In the rows, 128 means zero.
Facts:
<1010> {Π=<1456>, γ=nudir}
<1016> {Π=<1571>, γ=gidram}
<1033> {Δ=<234>, <1572>, γ=gidram}
<1037> {Δ=<1498>, <1088>, <388>, γ=gidram}
<1052> {Δ=<430>, <1367>, <456>, <454>, γ=nudir}
<1060> {Δ=<40>, γ=nudir}
<1070> {Π=<1343>, <1215>, γ=nudir}
<1088> {Δ=<965>, γ=nudir}
<1089> {Δ=<1367>, γ=nudir}
<1106> {Δ=<1114>, <965>, γ=nudir}
<1114> {Δ=<1202>, <1367>, γ=nudir}
<1120> {Π=<981>, <731>, <426>, Δ=<422>, γ=gidram}
<1124> {Π=<724>, Δ=<1202>, γ=gidram}
<1133> {Δ=<587>, <1351>, γ=nudir}
<1140> {Π=<1060>, γ=nudir}
<1150> {Δ=<87>, γ=nudir}
<1155> {Δ=<856>, <1202>, γ=nudir}
<1171> {γ=nudir}
<1172> {Π=<1140>, γ=gidram}
<1191> {Δ=<526>, γ=nudir}
<1199> {Δ=<92>, γ=nudir}
<1202> {γ=nudir}
<1215> {Π=<29>, <1060>, <854>, Δ=<1400>, γ=nudir}
<1230> {Π=<731>, <1367>, γ=nudir}
<1252> {Π=<1060>, Δ=<1171>, γ=nudir}
<1264> {Π=<426>, <678>, Δ=<87>, γ=nudir}
<1275> {Π=<225>, Δ=<1367>, γ=nudir}
<1277> {Π=<1016>, <1551>, γ=nudir}
<1282> {Δ=<1400>, γ=nudir}
<1304> {γ=nudir}
<1306> {Δ=<239>, γ=nudir}
<1328> {Π=<1060>, <1551>, Δ=<463>, γ=gidram}
<1343> {Π=<29>, <1060>, γ=nudir}
<1351> {γ=nudir}
<1367> {Π=<29>, <1060>, <854>, γ=gidram}
<1391> {Π=<642>, <84>, γ=gidram}
<1399> {γ=nudir}
<1400> {Δ=<422>, γ=gidram}
<1404> {Δ=<234>, <526>, <92>, <1202>, <1367>, γ=gidram}
<140> {Π=<71>, γ=nudir}
<1422> {Π=<1215>, γ=nudir}
<1423> {γ=gidram}
<1430> {Δ=<810>, γ=nudir}
<1434> {Π=<1060>, Δ=<1506>, <824>, <724>, <1275>, γ=nudir}
<1456> {Δ=<92>, γ=nudir}
<1457> {Δ=<226>, γ=nudir}
<145> {Π=<29>, <1060>, <583>, Δ=<810>, <1367>, γ=nudir}
<1460> {Π=<731>, <1060>, γ=nudir}
<1487> {Π=<1551>, Δ=<1202>, γ=gidram}
<1498> {Π=<1060>, Δ=<587>, γ=nudir}
<1499> {Π=<1587>, <226>, <237>, γ=nudir}
<1506> {Π=<1215>, γ=nudir}
<1531> {Π=<29>, γ=gidram}
<1551> {Δ=<540>, γ=nudir}
<1566> {Δ=<587>, <592>, γ=gidram}
<1571> {Δ=<99>, <1399>, <454>, γ=nudir}
<1572> {Δ=<1202>, <1367>, γ=gidram}
<1587> {Π=<981>, γ=nudir}
<181> {Δ=<1423>, <234>, <587>, <1571>, <1404>, γ=gidram}
<18> {γ=nudir}
<212> {Π=<237>, <996>, γ=gidram}
<225> {Π=<583>, γ=gidram}
<226> {Π=<29>, <1060>, Δ=<1114>, γ=nudir}
<22> {γ=gidram}
<234> {Π=<1140>, Δ=<92>, <1114>, γ=gidram}
<237> {Π=<1060>, <1343>, <1304>, γ=nudir}
<239> {Π=<23>, Δ=<592>, γ=nudir}
<23> {Π=<1060>, <1215>, γ=nudir}
<286> {Π=<1215>, γ=gidram}
<297> {Δ=<377>, γ=nudir}
<298> {Π=<29>, <1140>, γ=nudir}
<29> {Δ=<1171>, <946>, <1089>, <1106>, γ=gidram}
<304> {Π=<1060>, γ=nudir}
<329> {Δ=<526>, <1202>, γ=nudir}
<345> {Π=<430>, <1140>, γ=nudir}
<346> {γ=nudir}
<354> {Δ=<1506>, <420>, γ=gidram}
<363> {Π=<583>, Δ=<411>, <1351>, γ=nudir}
<377> {Δ=<239>, γ=nudir}
<388> {Δ=<1430>, <592>, γ=nudir}
<401> {Π=<1060>, <799>, <1571>, <1304>, <1328>, γ=gidram}
<40> {γ=nudir}
<411> {Δ=<996>, <1399>, γ=nudir}
<420> {γ=gidram}
<422> {Δ=<1202>, <1114>, γ=gidram}
<426> {γ=nudir}
<430> {Δ=<1367>, <1400>, γ=nudir}
<438> {Π=<225>, γ=gidram}
<441> {Π=<226>, γ=nudir}
<444> {Δ=<456>, γ=nudir}
<454> {Δ=<92>, γ=nudir}
<456> {γ=gidram}
<463> {γ=nudir}
<477> {Δ=<1282>, <810>, γ=nudir}
<519> {Δ=<841>, γ=gidram}
<525> {Δ=<1089>, <1351>, <422>, γ=nudir}
<526> {γ=nudir}
<540> {Δ=<298>, γ=gidram}
<543> {Π=<881>, <854>, γ=gidram}
<548> {Δ=<1202>, <778>, <1367>, <329>, γ=gidram}
<569> {Δ=<1150>, <1114>, γ=nudir}
<581> {Π=<1060>, γ=gidram}
<583> {Π=<1140>, Δ=<441>, <1367>, <1498>, γ=gidram}
<586> {Π=<1328>, γ=nudir}
<587> {Δ=<1351>, γ=nudir}
<592> {Δ=<1367>, <422>, γ=nudir}
<597> {Π=<226>, <298>, γ=nudir}
<620> {Π=<1140>, <1328>, γ=gidram}
<633> {Δ=<526>, <1456>, γ=nudir}
<642> {Π=<1215>, γ=nudir}
<678> {Π=<298>, <854>, γ=gidram}
<710> {Π=<1070>, <854>, <620>, γ=nudir}
<713> {Δ=<422>, γ=gidram}
<71> {Π=<1060>, <854>, γ=nudir}
<724> {Π=<1060>, <583>, <854>, γ=nudir}
<731> {Π=<1060>, γ=nudir}
<733> {Π=<1070>, Δ=<92>, <411>, <346>, <778>, <1264>, γ=nudir}
<758> {Δ=<1155>, <1088>, γ=nudir}
<767> {γ=nudir}
<778> {Δ=<856>, γ=gidram}
<788> {Π=<1304>, Δ=<1150>, <1306>, γ=nudir}
<793> {Δ=<932>, <1282>, γ=gidram}
<799> {Π=<1060>, Δ=<1202>, <454>, γ=nudir}
<810> {Π=<1060>, <1140>, <1571>, Δ=<430>, γ=nudir}
<813> {Π=<1060>, <833>, γ=gidram}
<816> {Δ=<1150>, γ=gidram}
<81> {Π=<767>, <1487>, γ=nudir}
<824> {γ=nudir}
<833> {γ=gidram}
<841> {Δ=<842>, γ=nudir}
<842> {Π=<145>, Δ=<430>, γ=nudir}
<84> {γ=gidram}
<854> {Π=<1060>, γ=nudir}
<856> {γ=nudir}
<87> {Δ=<592>, γ=nudir}
<881> {Π=<71>, Δ=<454>, γ=nudir}
<886> {Π=<226>, γ=gidram}
<900> {Δ=<810>, γ=nudir}
<909> {Δ=<900>, γ=nudir}
<92> {Δ=<1367>, γ=nudir}
<932> {Δ=<1430>, γ=nudir}
<937> {Δ=<1572>, <1391>, γ=nudir}
<941> {Δ=<234>, <87>, <1202>, <1367>, γ=nudir}
<946> {Δ=<1106>, γ=nudir}
<954> {Π=<981>, <1060>, γ=gidram}
<965> {Δ=<92>, <592>, γ=nudir}
<981> {Π=<1060>, <1230>, <1140>, γ=nudir}
<996> {Π=<1060>, <1343>, <854>, Δ=<1351>, <1367>, <422>, γ=gidram}
<99> {Π=<854>, γ=nudir}
<9> {Δ=<1328>, γ=gidram}

Known rows:
[129 139 131 117 116 164 149 128 141 151 110  66 137 177 121 122 149 153
 128 152 122 147 122 109 131 116] : <1150>
[121 163 105 132 112 156 105 126 132 149 114 111 134 201 141 110 149 118
 123 156 103 124 140 109 110 125] : <1230>
[125 140  91 139 128 139 132 111 106 156 135  88 140 168 140 130 176 126
 129 162 117 137 139 104 120 122] : <181>
[131 137 103 129 107 141 131 137 130 168 114  92 138 183 136 111 158 121
 134 156 108 132 136 103 118 113] : <937>
[ 81 150  55 166  90 122 116 133 110 140 158  66 134 151 218 152 146 121
 110 209  76 102 110 148  92 109] : <996>
[120 143  80 123  85 150 166 144 108 213 132  68 124 148 131 119 169  78
 135 189 103 126 137 134 105 121] : <548>
[111 143 108 135  89 167 116 148 156 169 119  99 115 212 133 117 148 134
 114 155 108 109 134 148 139 142] : <842>
[105 110  56 159  73 120  96 179 151 221 129  54 123 146 159 128 156 103
 120 184  84  93 134 162 111 108] : <1089>
[137 156 109  94  92 171 192 141 112 199 117  80 128 170 115  99 140  64
 149 178  93 153 135  84  95 110] : <329>
[108 131  83 148 121 108 116 126 123 115 140  90 156 179 193 133 146 147
 128 167  89 126 121  81 110  90] : <587>
[127 133  95 138 113 127 117 132 130 151 122  94 145 185 154 117 156 129
 130 159 103 129 134  96 118 107] : <411>
[128 142 108 130 118 151 148 117 115 156 124  86 138 175 131 122 176 136
 130 157 127 139 133 115 124 127] : <816>
[125 158 101 125 112 158 105 125 129 149 114 111 137 205 136 112 152 120
 125 160  97 126 137 113 110 124] : <23>
[116 142  79 116  73 161 178 163 118 231 133  35 116 130 127 121 124  55
 140 203  74 143 130 112  91 103] : <1114>
[132 136 103 128 112 134 123 135 133 158 117 109 144 192 139 106 165 121
 133 151 109 127 142  99 119 115] : <40>
[130 141  97 135 117 136 129 124 113 160 125 110 141 184 141 112 188 121
 133 153 124 122 143 116 123 124] : <456>
[122 169 109 132 109 153 107 122 130 150 104  94 137 184 137 109 150 121
 127 148 103 130 135 116  99 118] : <1060>
[133 156 113  93  94 170 195 141 114 190 118  81 128 174 120 100 141  71
 146 179  97 154 132  85  98 109] : <1155>

Rows:
No name comes twice in this set of rows, the named rows included.
[112 177 100 102  92 194 202 121  92 191 144  95 105 179 119 119 137  62
 140 193  93 147 138 106 100 139] => <1124>
[128 134 112 132 125 150 125 120 130 154 117  75 139 174 126 122 146 143
 131 149 113 152 136  93 128 113] => <1088>
[ 87 163  86 141 111 151 151 118 109 110 157  83 131 175 198 151 138 136
 111 200 100 124 106 115 108 122] => <1120>
[ 95 150  92 153 109 137 122 118 121 139 148 110 125 209 165 130 126 138
 127 153  74 117 138  99 126 117] => <363>
[125 122 113 156 153 164  95  94 127 167 127  27 134 139  91 160 125 176
 123 142 113 182 142  88 143 114] => <965>
[121 116  82 142  89 133 103 161 149 204 117  71 128 163 134 117 162 115
 125 164 103 111 139 144 122 114] => <1052>
[129 126 100 126 116 143 127 136 135 160 126 111 134 202 140 115 156 122
 133 159 112 128 143  95 131 121] => <1010>
[117 131 107 131  96 137 137 149 146 148 118  86 143 185 159 116 156 142
 125 160 113 118 119 123 122 108] => <1282>
[116 154 100 129 105 157 113 135 135 141 121  91 138 196 156 121 149 133
 121 171  90 118 120 131 112 115] => <1215>
[130 132 126 122 106 156 139 140 150 159 104  82 137 184 124 112 159 150
 127 149 124 135 126 119 132 121] => <932>
[119 172 100 141 113 152 117 108 106 145 119  91 139 174 142 118 170 122
 123 159 112 128 133 131 104 126] => <29>
[103 145  92 144  67 155 103 164 160 207 111  66 112 175 133 118 150 119
 112 165  95  92 132 184 121 132] => <145>
[136 154 109  92  93 163 189 140 113 191 119  88 130 178 121  95 146  65
 148 178  95 149 138  84  94 111] => <1202>

The same nodes again, as new rows of numbers:
Known rows:
[138 165 141  82 141 105 175 156 119 188 143 128 105 172 171 169 139 163
  96 158  81 175 121 128 119  93 121 105 142  98  97 168  88 137 152 168
 116] : <29>
[135 155 117 119 165 138 138 137  95 121 157  94 143 129 138 148 183 160
  87 169 105 148 130 110 119  81 143 106 145 101  88 106 111 107 161 168
 121] : <1252>
[138 161 149  70 139 104 154 143  96 165 154 112  89 175 154 142 165 173
  91 147 111 164 121 118 123  94 159 112 133  99 114 141  98 138 149 191
 118] : <9>
[104 142 114 162 140 111 187 133 113 158 160 164  99 137 104 124 184 166
  94 158 101 146 102  66 138  87 138 129 116  63  89 135 121 137 217 204
 121] : <592>
[130 149 141  99 138  78 191 150  97 174 164 126  92 161 148 138 184 169
  81 136 102 146 121 102 130  99 137 130 136  87 114 133  82 150 176 223
 125] : <713>
[143 159 135  91 171 141 141 122  98 139 160 121 111 145 128 119 159 161
 113 150  95 164 110 108 115  88 158 112 133  81 101 129 121 116 170 170
 109] : <633>
[138 143 124 105 166 120 166 126 103 140 168 122 126 148 115 128 168 150
 112 136 103 160 107  97 116  89 148 120 132  87  97 128  97 126 190 193
 118] : <1133>
[114 113 135 110 163 128 173 131 113 140 169 117 143 145 106 125 171 150
 105 142 105 152 115 103 119  78 153 117 121  90  98 131 121 147 189 174
 123] : <239>
[143 148 132  90 174 131 151 121 101 138 163 118 123 149 117 122 159 154
 116 142  96 162 112 106 114  86 157 113 135  85 100 129 109 122 176 178
 113] : <1150>
[128 134 186  69 138 122 130 168 118 151 145 133 103 137 149  97 161 202
  62 173  99 146 136 147 130  91 153 103 101  85 128 162 137 160 134 148
 127] : <234>
[141 152 125 102 168 131 151 121  99 142 163 121 116 147 121 129 163 157
 112 142 104 167 109 103 117  89 153 112 132  85  98 129 106 119 179 182
 110] : <411>
[118 163 110 100 160 164 136 131  72 141 187 117 125 132 166 141 208 173
 137 120 123 162 102 127 143 107 146 127 123  93  99 126 117 122 175 163
  96] : <140>
[121 158 133  78 132 135 145 154  76 167 180 112  98 151 195 157 205 183
 110 125 131 164 112 144 152 115 142 125 113 107 120 151 103 151 149 174
 102] : <438>
[135 162 100  93 167 161 133 128  77 132 187 126 105 135 162 145 190 155
 137 135 115 169  91 117 147 114 141 128 115  89 110 134 106 124 172 160
 106] : <346>
[129 152  95 102 165 148 151 132  82 133 194 131 112 135 155 148 193 152
 137 128 113 165  88 108 146 114 134 133 115  89 109 131  94 131 187 179
 109] : <1351>
[127 161  96 115 161 162 126 138  73 116 183 101 130 118 174 162 206 156
 111 156 119 152 109 120 147 107 132 118 123 101 103 115 110 120 160 159
 110] : <1460>
[133 163 101  95 165 160 132 126  76 133 188 125 105 136 162 145 191 157
 139 133 114 171  90 118 144 115 142 127 116  90 110 133 106 123 172 165
 100] : <426>
[104 169 136  71 131 140 155 165  70 166 176 112 101 162 198 157 217 202
 125 118 130 159 117 135 147 108 142 126 130 110 106 135 110 140 153 169
 110] : <543>

Rows:
No name comes twice in this set of rows, the named rows included.
[163 169 120 135 143 131 102 122 104 138 143  89 127 135 119 149 168 177
  70 159 155 198 114 124 100  73 168  81 134 127  70 131  90  63 159 170
  84] => <810>
[102 181  99 108 161 173 140 165  71 116 177 108 145 135 179 159 235 198
 132 140 121 140 131 113 136  93 121 118 153 114  71  95 113  98 166 138
 128] => <854>
[117 173 111 170 129 135 147 121 104 165 143 157  67 138 121 130 179 184
  90 178 117 174  95  73 133  88 152 117 118  71  84 142 139 104 196 177
  94] => <1089>
[129 162  90 117 165 163 128 146  75 111 183 102 133 118 176 165 210 159
 108 161 116 151 114 122 146 106 125 117 128 105 101 108 105 116 158 154
 117] => <304>
[132 151 137 111 133  66 200 149 101 180 166 125  94 164 143 141 183 166
  79 130 110 151 118  93 127  97 140 130 140  93 106 135  70 148 185 236
 124] => <1400>
[101 173 135  72 128 143 159 171  75 176 173 120 112 163 202 158 211 210
 131 110 126 163 118 143 145 107 134 123 133 108  96 147 107 135 155 160
 105] => <678>
[135 146 118 125 166 113 178 126 103 149 171 133 119 139 115 126 178 153
 105 134  99 155 108  89 123  93 141 126 135  79  96 125  93 128 204 205
 115] => <525>
[128 155 104 104 165 163 133 127  78 140 188 117 119 126 167 146 197 160
 132 129 120 167  95 127 142 112 140 126 116  94 107 134 113 128 173 162
  95] => <1010>
[122 136 144 101 167 149 144 120 105 148 157 113 125 141 125 121 165 168
 108 154 100 164 113 117 113  80 162 111 127  87 101 134 144 131 171 147
 103] => <733>
[142 152 140  85 179 135 149 125 100 137 163 124 117 140 124 110 159 159
 110 148  83 155 117 107 113  89 154 117 136  74 107 126 122 128 171 173
 116] => <1106>
[144 179 172  93 150 108 148 116  69 199 157  82  91 124 183 113 186 180
  61 143  85 139 138 143 124 104 169 128 164  71 135 128 142 145 135 215
  73] => <1487>
[132 149 149  98 125 112 141 141  82 152 154  67 126 148 162 163 186 164
  57 162 125 141 146 130 132  86 168 103 134 106 118 120 116 144 133 204
 110] => <1328>

